Rows with their classes:
[  5.0   9.3   1.7  -3.8   9.1   4.9   4.0   6.2  -4.5  -2.6  16.3  -1.3
  -5.4  -1.4   4.1  -5.6 -28.2  -6.5  13.6 -13.3]	G
[  9.0   3.5   4.5  -0.4  -4.6 -11.7  16.1  -2.3  -0.7 -21.6   2.5  25.2
  -8.0   8.6   7.0  -3.4 -16.4  -1.4   1.4  -6.2]	U
[ -1.3  -0.7 -10.6   3.3  -1.7  -3.6   3.0 -10.8   3.4  -1.2  -2.0   5.0
  -4.4   6.8  10.5  -2.5   6.6   3.1   6.5   6.3]	R
[ -4.4   4.1   0.0  -6.4  -2.5  -0.7   1.2   5.9   4.1  -1.6  11.0 -15.0
  -1.4  13.0   4.5  -1.0  -2.3  -3.7   8.3  -0.3]	G
[-9.5  2.4  1.3 -0.9 -6.4 -0.4 -3.7  4.7  8.7 -0.2 11.5  0.1 -4.6 17.8
  7.0 -2.2 -9.3  0.2  0.9 12.6]	R
[-14.1   3.6  20.7  -5.6  -4.4  -0.8   3.9  22.3   6.0  14.5  30.6   0.9
   0.5  13.7   8.9  -4.7 -30.5  -2.5   2.4  10.4]	G
[-0.9 -3.4  1.0 -2.7 -5.2 10.9 12.2 -2.4  6.4 -9.0  9.9 12.7 -4.9  8.7
  4.7  7.6 22.0 -3.8  7.8 11.9]	U
[ -5.8   4.7   0.9  -2.1  -0.8   1.7  -1.0   7.1   3.1   1.3  10.0  -3.6
  -1.0   7.1  -0.1  -1.3 -15.6   1.1  -2.6   3.0]	G
[ -5.5   3.1   7.8  -6.0  -1.6  -3.3   0.9  14.4   4.3   4.9  10.5   6.3
   4.0   9.8   5.8  -0.8 -11.9  -2.4   4.3   2.6]	G
[ -7.3   6.0  -7.2   0.9  -2.1  -1.4  -1.8  -3.8   8.3  -9.5   9.5   7.3
  -0.3  11.4   8.3  -5.4 -15.2   0.9   2.5   6.8]	R
[ -9.7   5.1   8.1  -4.0  -3.7  -1.4  -8.3  14.4   8.2   2.5  16.5  -1.4
   4.8  14.8   7.9  -2.8 -15.3  -0.4   2.4  10.2]	G
[ -7.7   8.8  12.0  -4.5  -3.2   6.2  -6.8  16.3   5.9  18.2  18.1  -4.1
   3.1  11.8  -5.1   9.5 -21.8  -3.1  -8.6   7.0]	G
[-5.4  0.7 -6.4  1.5 -8.1 15.9  1.2  1.3  4.4 23.2  0.5 -3.1 -1.5  7.7
 -0.7  9.6 20.7 -1.1 -1.7 11.3]	U
[ -1.8  -2.4   5.4   0.0 -11.5   0.9   6.2   7.2   5.7  10.1   2.8  11.3
   1.7   5.0   3.9  -0.9  11.0   5.6  -3.5   9.0]	U
[ 10.4   7.1  -8.2   0.4  -1.8  -5.1   6.8  -3.6  -1.2  -1.8  -3.6  11.9
   0.4   6.3  10.5  -6.3 -14.6  -2.0   5.0 -13.8]	U
[ -5.1   3.2   3.4   0.3   2.2   4.8  -0.1   0.4   5.3   3.5  13.4   2.8
  -2.9   6.4  -0.4  -1.4 -15.9  -0.2  -2.6   5.3]	G
[ -3.4   6.9  -0.8   4.3  -0.1 -18.6   1.1 -11.7   2.7 -31.3  11.3  13.8
  -6.0  17.5  15.4 -15.8 -49.2  -0.2   0.3  -4.9]	R
[ -7.9   4.6  -4.0   2.0 -11.0  -0.8  -5.4  -5.5   6.7  -1.8   2.5   4.4
  -0.1  13.0   2.3  -0.3  -0.3   3.0  -4.5  11.6]	R
[ -7.1  -2.0  -3.0   1.9  -7.1  -3.0   0.7  -6.3   4.5 -18.0   6.0   8.0
  -5.8  14.5   3.0  -2.4   4.8   3.9   2.4  10.7]	R
[-13.8 -11.8  -2.6  -7.8 -21.9  44.7  -1.7  35.2  12.0  65.3  -8.4 -17.2
  17.3   2.0 -16.9  33.4  65.3   7.1 -10.0  38.9]	G
[-4.3  1.3  0.2  2.8 -7.4  3.0  1.3 -1.4  6.3 12.6  6.8  3.7 -1.0  8.5
  5.6 -1.7  4.0  4.6 -1.6 12.4]	R
[ -7.0   8.2   2.7  -4.5   4.5  -2.6  -7.3   8.4   2.4 -12.3  17.0 -10.2
  -1.4  11.7  -4.8   6.3 -26.3  -5.9   0.9  -2.1]	G
[-5.1  0.2 -0.3  7.4 -9.2  1.2  1.8 -3.1  2.9 10.4  2.1  9.8  0.8  8.4
  2.9  0.9  8.7  4.2 -6.0 16.8]	R
[-5.9  3.0 14.4 -5.8 -5.9  5.0  8.2 15.9  7.1  2.8 21.5 -2.3 -4.5 12.1
  7.4 -5.3 -9.7 -3.0  7.0  6.2]	G
[-2.7  0.5 -4.8  5.8 -2.6 -4.9  2.5 -7.1  5.0 -7.6  3.4  5.3  3.5  8.7
 10.9 -5.6 -1.4  1.7  7.5  3.8]	R
[  1.6  16.9 -13.4  -4.5   2.9   2.9  -4.2   3.7 -12.5   7.5   8.3   3.0
  -0.5   7.6  -2.2  -1.5 -28.9  -8.2  -2.8 -11.7]	U
[ -9.7  10.4  23.7  -3.1  -4.0 -12.2  -2.8   6.9   0.7 -18.2  29.1   1.5
  -8.6  12.7   2.2 -18.5 -65.3  -8.5  -3.8  -5.2]	G
[-6.4  1.5 -0.3  1.9 -4.8 -4.1  2.6 -2.1  2.9 -2.7  5.2 14.7 -0.6  9.8
  3.5 -2.9 -3.5  1.3 -3.2  7.9]	R
[-13.6   0.2   5.0   2.4 -15.1  -2.6  -1.6   5.0   9.3   4.6   9.8   6.6
   2.0  19.0   1.9   2.9   4.3   3.3  -9.0  21.4]	R
[ 2.2  4.2 -2.7  3.9 -6.1 -3.4  0.1 -1.9  9.5 -4.1  4.8  8.5  3.4 15.3
  2.4  5.9 -5.9  0.0 -5.2  9.6]	R
[-5.4  3.0 -4.8 -1.1 -6.5  0.5 -1.5 -0.4  5.5 -6.9  6.7  5.9 -1.4 19.4
  3.0  4.5 -0.4 -2.1  2.1  9.8]	R
[  0.5  10.9   9.5   4.7  -2.7  -8.6   8.0  -9.7   0.9 -42.4  20.3  21.7
 -11.3  24.4   4.4   3.1 -34.3  -8.0   1.6  -2.7]	U

Rows with their classes:
[  1.2  -2.7   0.7   4.0   9.6  12.6   5.3  -0.5  -5.2  -8.0  16.7   3.0
   4.1   0.2   7.1  -2.9   5.4   4.4   4.8 -16.8]	Biva
[ 4.4 -6.5  2.1  0.4 -1.9  0.3  4.6  0.4 -4.6 -5.8  3.6 -1.0  7.0  5.0
 -0.1 -1.2 -0.5  2.2 -1.2  2.2]	perob
[-2.0  1.9  3.0  8.1  7.1 -5.6  0.6  0.9  5.2  0.1  5.6 -3.1 -1.4  0.9
  0.5  0.0  0.5  8.4  0.9 -6.3]	Biva
[-1.2 -3.9  3.9  5.2 -1.9 -2.3  8.4  2.4 -1.4 -2.2  5.9  2.4  4.3  2.6
  6.5 -2.0  1.8 13.2  8.8  3.6]	baze
[-0.8  2.3 -2.2  5.1 -5.8 22.8  8.8 -1.7 -6.5 -9.7  5.9  4.6 -4.1  2.7
 11.7 -3.2  3.5 -3.9  5.8 -6.5]	puz
[ 11.3  -3.2  -2.5   6.7  -6.6 -23.8   1.3   0.7  -7.1   1.3   2.9  -6.2
   8.6   7.9   8.7  -8.7   2.5  26.9   6.0   8.9]	perob
[  4.2  -3.8  -6.4   2.1   6.6  23.1   2.4  -0.9 -12.7 -10.0  15.9   6.6
   1.3  -1.2  13.6  -3.1   7.7  -2.3   2.9 -19.0]	puz
[ -6.7  -6.0  15.6  -0.9  22.1  -9.1   1.2  -3.6   6.8   8.1  15.4  -1.3
  16.9 -10.7 -16.9   7.2   3.9   7.3   0.5 -16.4]	Biva
[ -2.1 -10.6  -1.8   1.3  -0.5  13.8   0.5  -0.5  -3.0  -4.1   6.9   3.8
  -5.1  -2.5   7.2  -2.0   4.0  -1.9   0.6  -8.4]	puz
[  1.3   0.1   3.1   0.0  -1.8  18.2  -4.6  -3.3  -9.7  -3.4  22.9   9.6
  -0.7 -10.1  -0.8   4.8  12.1  -8.2   2.7 -17.8]	puz
[  0.9  -1.9  -1.9   7.3 -20.7   8.7   0.1   0.9  -6.5  -4.7   3.8   1.8
 -18.6   0.8   7.6  -3.1   3.8  -2.6   8.2   6.4]	Ped
[  8.2   0.6  -9.1   5.7  -3.8  17.1  -2.8   0.9  -5.8  -8.6  15.1   5.2
  -9.7  -5.7  13.5  -3.6   8.4  -1.2   0.3 -14.2]	puz
[-1.1 -1.3  0.6  5.6 -0.1 12.5  5.1  1.2  0.0 -5.0 10.0  1.8 -8.4 -0.7
  0.0 -0.4  3.3 -4.2  2.1 -6.2]	Ped
[ 15.5  -8.8  -5.0   7.4   6.6  -4.7 -15.7   0.1 -16.4 -15.4  35.5   0.3
   9.7  -6.3  -4.2  -2.3  11.8   6.9 -11.3 -25.4]	vanu
[ -0.5  -0.9  -0.9   4.3  17.8   2.6   7.1   0.1  -1.8  -4.2   8.9  -3.7
  11.3   3.5   8.0  -3.1   1.5  14.0   0.7 -13.3]	puz
[  7.7  -0.9  -5.7  -2.2 -18.6   7.2  -8.4   0.0  -9.3  -2.7   7.2   5.1
 -12.6  -4.8   4.1  -2.0   6.8  -4.2   4.1   0.5]	Ped
[ 5.1 -3.1 -5.0  3.3 -8.0 11.9  1.7 -4.8 -6.2 -2.2  6.6  0.6 -3.6  0.5
  9.3 -6.3  5.4  1.5  3.7 -7.1]	Ped
[ -0.8   2.0   3.6   1.2  11.8  -0.4  -3.9  -2.2  -3.6   2.4  20.0   4.1
   6.9  -6.1   3.4  -0.7   6.7  11.8   4.6 -13.9]	Biva
[  3.7   0.5  -1.6  -1.4  16.9  13.7   6.1  -1.1  -7.4  -4.8  12.8   3.8
  17.2   2.8  14.9  -4.0   5.5  10.2   1.6 -16.2]	puz
[  0.6   0.2  -2.9   4.0  -4.7  16.4   0.1  -1.8 -12.4  -7.2  14.8   7.7
  -6.9  -2.7   7.7  -4.6   9.3  -3.5   3.9 -14.1]	Ped
[  0.0   2.1  -2.2   4.9 -21.8   6.9  -4.3   0.5  -8.0   0.0   4.4   3.2
 -18.9  -6.3  15.1  -3.9   5.9   0.6  14.2   7.3]	Ped
[  4.1  -9.0   4.3   7.2  -8.4 -10.9   6.9   0.8  -2.6  -1.9   1.7  -6.6
   5.9   7.1   2.1  -4.8  -0.6  15.7   4.1  10.3]	perob
[  3.1  -0.8  -7.8   0.2  -2.3  17.5  -1.1  -0.8  -7.1  -6.8  18.1   4.3
  -5.4  -0.2   8.4  -3.2   1.2  -8.7  -0.4 -10.2]	Ped
[-1.1 -0.2  1.1 -1.0 13.5  9.6  7.3 -3.2 -0.4 -4.6  2.3  1.4  9.0  5.0
 -3.8 -1.1  0.7  1.8 -2.5 -8.0]	puz
[-8.5  3.4  4.9  6.5 -6.2 22.5  8.2 -1.8 -2.9 -4.4  7.9  4.5 -9.3 -2.1
 14.7 -3.0  4.9  2.8 15.3 -3.6]	puz
[ -6.3   0.0  11.2   3.4  31.7   8.4   1.0  -1.5   2.7  -1.5  26.3   1.4
  13.8  -7.2  -0.4   4.3   5.3  10.3   3.5 -27.4]	puz
[  3.4  -4.5   0.2   4.7 -14.6   1.8   0.3   0.8  -8.6  -2.8   9.1   0.0
  -5.3   1.9   4.5  -4.8   6.3  10.1   4.7   7.0]	vanu
[-6.5  4.0  2.6  2.9 -3.8 11.2 13.8 -0.4  5.2 -2.7 -9.7 -1.5 -8.0  6.2
 11.6 -2.9 -4.2  8.1  8.6 11.7]	baze
[ 2.1 -0.8  1.8  7.5 -2.9 -1.7 -1.4 -1.5 -4.4  0.9 10.5  2.3 -2.2 -3.9
  6.2 -2.4  9.4 10.2  8.4 -1.6]	puz
[  8.2   4.1 -16.0  -2.6  15.8  17.5   5.5  -1.5  -8.8 -10.6   3.1   3.0
  19.7   8.5  20.2  -6.4  -0.9   3.6  -7.1 -15.6]	vanu
[  3.9  -1.5  -1.1   6.1   3.8   8.9   1.0  -0.8  -5.8  -6.1  17.8   3.4
   2.2  -1.1   7.3  -0.4   4.7   6.2   3.1 -13.4]	puz
[ 1.6 -2.4  1.1  3.0 -1.0 -3.0  6.6  1.2 -2.4 -2.0 -7.6 -5.2  0.5  7.8
  2.3 -5.1 -1.6  8.2  0.3  6.7]	perob
[ -3.2   1.7   0.5   2.1  16.4   3.1  -2.6  -2.3  -6.5  -0.4  27.8   5.8
  10.2 -11.1   7.6   0.2  10.0  13.8   5.7 -23.2]	Biva
[ 0.8  1.0 -1.6  1.4 -6.3 17.8  2.3 -0.2 -4.8 -4.7  3.2  3.3 -9.0 -0.6
  9.7 -2.1  4.0 -5.6  0.7 -1.2]	Ped

Rows, each with its class:
[ -4.0 -19.7  -6.4   4.5   1.3  -0.5 -26.3 -11.8   8.8  24.2  14.1  12.5
  11.1  -1.7   7.9  -3.8   6.6  24.7  -0.6  -4.8]	S
[ -7.1 -10.5  -7.5 -16.0  -6.2 -12.4   1.9  15.0   3.5  18.7  24.0   8.6
   4.3  12.2  -0.1   6.3   1.0 -12.9  15.2  -4.8]	S
[  1.6  -0.3  -8.9  -6.4   3.0  -4.6   0.0  17.5  -2.2  -3.7  11.1   5.4
   0.7   0.5  -0.4  -2.4  -1.9 -12.2   1.1  -0.6]	S
[  0.7  -5.2  -7.1  10.8 -10.1  -5.5  -6.1  13.8  -0.8   7.6  13.5  10.2
   6.1   1.1   2.9  -8.1  -0.5   7.1   4.0  -2.8]	S
[ -1.9 -11.1  -0.3 -12.5 -18.2 -17.9   9.2   8.6   2.1  15.2  21.1   2.2
   5.6  16.6   2.5  -3.1 -13.2   1.9  14.8  -0.9]	S
[  0.2  -9.2 -18.3  -0.9 -10.5  -5.2  11.9  17.4  -3.0  -3.8  11.8   8.3
   6.1  10.4   2.1 -16.1  -1.8   9.1  -0.2  -2.7]	S
[  3.6   1.6  -9.0 -15.0  -9.2  -2.2  12.9  18.9  -5.9 -14.0   3.1   2.8
   1.3  -0.6  -1.7  -0.2  -1.1  -3.4  -1.1  -0.1]	S
[  7.0  -4.3  -8.6 -20.0  23.0   1.4  -3.3  15.5   3.1  -5.9   0.6   7.6
   2.1  -0.6  -0.1 -12.5  -7.9  10.8 -10.8  -3.5]	S
[  4.1  -5.6   5.4 -26.1   1.9  -0.8  -2.9  -1.2   4.3   8.4   1.4  -0.2
   3.0  -3.7   0.5   0.3  -5.1  13.6  -3.5   4.0]	S
[ -1.2  -0.6 -11.5  15.3  13.9   3.9  -7.2   5.6  -0.3  -4.2  -2.6   6.4
   0.9   3.1   0.9  -6.1   2.1   2.3  -3.4  -4.0]	X
[  0.4  -7.1   2.9  11.8 -19.1  -4.6  -5.0 -18.1  -0.8  -9.3   9.2  -6.2
   9.5   6.4   6.4  -0.2 -15.8  13.6   7.8   1.7]	S
[  0.0  -7.0  -3.6  12.3   6.5   0.6 -10.6  -7.2   4.7   6.6  -2.5   2.0
   3.3   3.6   4.4 -12.0  -2.7  23.6  -3.4  -1.8]	S
[  4.4  -2.0  -6.1  -6.7  -5.5  -4.1   8.8   6.1  -0.4 -24.3   0.1   3.3
  10.9   4.5   2.7 -11.0 -11.4  13.3  -3.4   0.2]	S
[ -3.0  -4.4   3.6  24.6 -11.5  -1.3   3.4 -12.0  -1.0 -29.3  -3.8   4.2
  17.8   3.9   8.6 -18.1 -10.0  19.8  -4.6  -3.7]	S
[-2.5 -3.8 -5.0 -3.7 -7.5 -2.8 10.5  1.3  2.8 -0.8  0.3  3.4  7.8  2.5
  3.7 -1.1  2.4  8.9  1.7 -3.5]	S
[  1.2  -5.0  -4.5  -1.9  -1.1  -7.4  -1.2   9.2   2.8   5.1  10.9   4.2
   2.8   5.8   2.0 -11.0  -7.5   7.6   2.0  -0.5]	S
[  6.7  -8.2  -5.1   1.5   3.5  -2.3 -23.3   7.6   7.4  42.4  14.3   5.7
  -1.6  -4.9   4.1 -11.8   4.5  22.4  -0.1   1.0]	S
[  2.0   2.2  -7.0 -24.3   8.9  -7.7  27.6  15.8  -5.5 -26.0   6.3  -3.5
   0.8   4.7  -0.1  -7.7 -12.4 -19.8  -0.1   0.3]	S
[  2.1  -0.9  -6.7   6.2   3.3   8.3  15.2  -6.7  -5.3 -18.6 -16.6  -1.3
   3.3  -9.4   2.0 -11.3  10.0  15.0 -15.0   1.4]	S
[  0.1   3.4  -9.7  -7.4   3.3  -6.2   7.6  22.7  -6.0 -19.0  17.2   6.8
   1.9  -1.1   2.0 -12.3  -7.3 -21.2   1.5  -0.5]	S
[  8.5  -7.6 -25.0 -48.0  -1.3 -16.0  10.5  48.0  -1.8  -0.6  33.2  14.4
   4.0  13.7  -2.3  -9.9 -16.8 -11.3   5.7   0.3]	S
[  1.3  -3.3 -15.5  -8.3   3.4 -12.0  -4.1  20.2  -1.1 -10.2  27.2   7.3
   6.8   9.4   2.4 -10.3 -19.1 -12.3   9.5  -3.3]	S
[  7.4  -1.4   3.1 -17.7  17.0   1.2  -2.0   2.8   5.0   3.6  -5.0  -2.0
  -1.1  -3.2   0.9 -12.0  -9.7  19.8 -11.6   3.1]	S
[ -3.1   4.4   4.3  25.5 -11.8   4.0   2.9 -14.7  -6.6  -6.4  -8.2  -9.9
  -6.2   6.9  -2.0   9.3   0.0  -6.8   5.5   1.5]	X
[ -1.1 -13.8 -14.1 -19.7  -3.3  -2.7  15.9   2.5  -0.5  -9.1   7.6   4.6
   9.2   3.3   3.4  -5.7   0.2   9.7  -3.7  -0.5]	S

Rows with their classes:
[  6.3  17.4  20.3   1.5  -3.8  -5.9  -0.5  -9.7  -8.4 -10.0 -20.0  11.8
  -0.9   5.1   6.3  -4.5  -9.4 -16.7 -12.2 -13.4]	F
[  1.3 -20.5  14.1  -6.5  -2.8  -7.4  -0.3   2.0  -3.1  -0.3  -0.3  -0.9
 -22.4  -4.6  -7.0   9.1  -7.2   6.6   0.4  13.6]	Y
[  2.7  -7.9  -9.2   0.2  -2.9  -9.6  -2.4   1.8   0.0   7.2 -14.2  -1.0
  32.5  -0.1   2.2   1.3  -3.0   8.7  15.5  12.1]	M
[ -5.3  -4.5   5.2   3.5  -2.7  17.5  -5.2  -1.0  -2.8 -11.5  12.8  -5.1
 -24.8   4.1  -2.0   3.2 -14.5   1.5  22.6  21.2]	Y
[  0.9  -7.5  -1.2   5.6  -9.9   4.2   7.4  -4.5  -2.5  -6.6 -11.3  -8.5
 -16.1  11.9   5.3   1.8  14.6 -12.2 -10.8 -10.6]	K
[ 11.3 -11.1   7.5  -7.8   2.7   9.2   2.8   6.1   8.5  19.9  -9.4  -8.6
 -23.3  15.3  -1.0  -4.1  17.3  15.3 -12.4  -3.0]	D
[-17.1 -22.3  -8.0  -9.2  -7.5 -28.5  -6.3  22.2   6.1   4.2 -28.8 -15.3
  -4.0 -24.3  -1.7  -3.5   0.3   7.2  40.5  33.5]	Y
[  5.1  11.0  -1.6  -5.3   3.6   0.5  12.2  -1.5  -1.7 -17.4  -8.4  -2.2
  11.0  16.0   7.9  -0.3   5.2  -6.8 -12.8  -5.0]	F
[ -0.5 -17.0  -4.3  -2.1   1.2  -2.0   4.7  -8.5  -1.0  21.7  -4.4   6.6
  12.6 -14.4   0.3   7.2  -1.2  17.8 -14.1   2.6]	M
[ -1.8 -10.2   2.0   6.7   5.2 -17.4   4.5  -2.7  -0.8  -3.6  -9.0  -5.0
 -20.5  -7.0  -5.1  -2.3  -2.4 -20.5  -4.2   9.2]	Y
[  3.2 -13.9   2.5  -0.8  -0.2  -3.7 -14.5 -17.6   1.7  -4.6  -6.8   1.1
 -15.0  -2.7   3.9   5.6  -3.5   2.9  16.9  17.9]	Y
[ -3.2   3.9   0.3  -5.1   6.0   5.2  -1.8   4.8  -3.1 -25.1  -9.5  -3.0
   9.9   5.7  -2.3   1.0   2.0 -10.7  25.8  18.3]	F
[  3.4 -13.5  11.0 -12.9  -4.3 -12.4  14.0   6.8  21.1 -11.1 -15.7   0.3
  -6.7  -1.2  -8.3  21.7 -10.2   1.6  12.0  17.7]	Y
[ -2.8   6.4  -2.0   6.1   0.1  -9.2  -0.6  -5.6  -4.2  -8.9  -3.1   3.5
   1.7   4.8  -5.9   6.5   0.6 -28.6 -12.8   0.6]	F
[-13.2   2.5  -7.0  12.0   0.0  -7.8  -3.2   8.0   5.9  12.5   1.7  -5.0
  18.1  -5.8  -7.0   5.2 -17.3  -4.0   5.8   1.1]	B
[ -7.5   6.7   4.8  -0.5  -5.6  -2.5  -1.3  -6.1   6.5 -21.7 -11.3  -1.1
  14.7  -0.9  -3.3   3.4  -7.8   7.5  15.1   8.4]	F
[  4.2 -11.1  -8.6 -24.9 -17.5 -11.0 -12.2 -13.7  -1.6 -28.9 -16.4  -2.8
   9.3 -20.5  -8.2   2.8 -34.3  27.9   9.7   1.5]	Y
[-10.1   6.9  -4.6   3.3  -8.4  -1.9   4.2  -8.4  -8.0 -28.6  -7.9   4.7
  -7.9   3.9  -8.9  -6.4 -13.4 -26.7  10.4  -3.3]	F
[  7.6   7.7  -5.4  -5.2   3.6  -5.2  -7.7   3.1  -2.0 -15.7  -4.8  -3.7
   3.6   8.8   7.2  -9.0   4.4  -9.8  -2.7  -3.7]	F
[  3.8   2.5  12.9  26.8  18.7  14.4   0.5 -22.4  -8.5  -7.5   8.0   9.0
  -5.3  -5.1   2.2   1.4 -10.0  -0.2 -26.1   1.4]	M
[ -1.8   7.2   3.3   7.0  -4.4  -0.8   7.8   5.2   0.1 -23.5  -5.3   3.0
 -11.5   3.2  -0.9  -7.6   6.7 -14.1   3.0   9.1]	F
[ -8.3  21.7  -7.4  -0.3   2.2   0.5   3.0 -12.0  -4.9 -17.8   0.1  15.8
  -4.2   7.5   1.8   3.6   8.6 -14.9 -18.9 -24.9]	F
[-14.1   9.5  10.5  14.2  -2.9  -7.1   1.9  -0.6   3.7 -27.2  -8.4   1.5
   5.9   0.0   3.0   1.9   0.3 -12.2   7.4  12.5]	F
[  3.8   0.6  -6.1  -0.1 -11.1 -18.0  -0.8  -6.0  -2.3 -28.9 -17.8  -1.9
   9.7   9.2   2.1   4.1  -5.5 -16.8   4.2 -27.3]	K
[ -5.6 -11.7  -1.3   1.9  -8.8   5.2  19.3   0.8  -1.7 -21.5 -20.5   4.1
  17.0   3.8  -4.5   9.2  -4.3  -9.5  23.5   9.9]	K
[ -0.6  -7.4   6.2  -3.5  -9.7  -2.0 -19.4  -8.7   2.7 -13.2 -29.0  -0.5
  13.8  -4.4   8.4   9.1  -2.9  -4.1 -12.0  -4.6]	K
[-28.4  34.7  21.8  21.7   9.8  39.6   7.5  15.0   6.2 -31.0   3.4   4.6
 -21.9   8.1  -9.2  -0.6   2.7  -3.0  27.2  40.5]	F
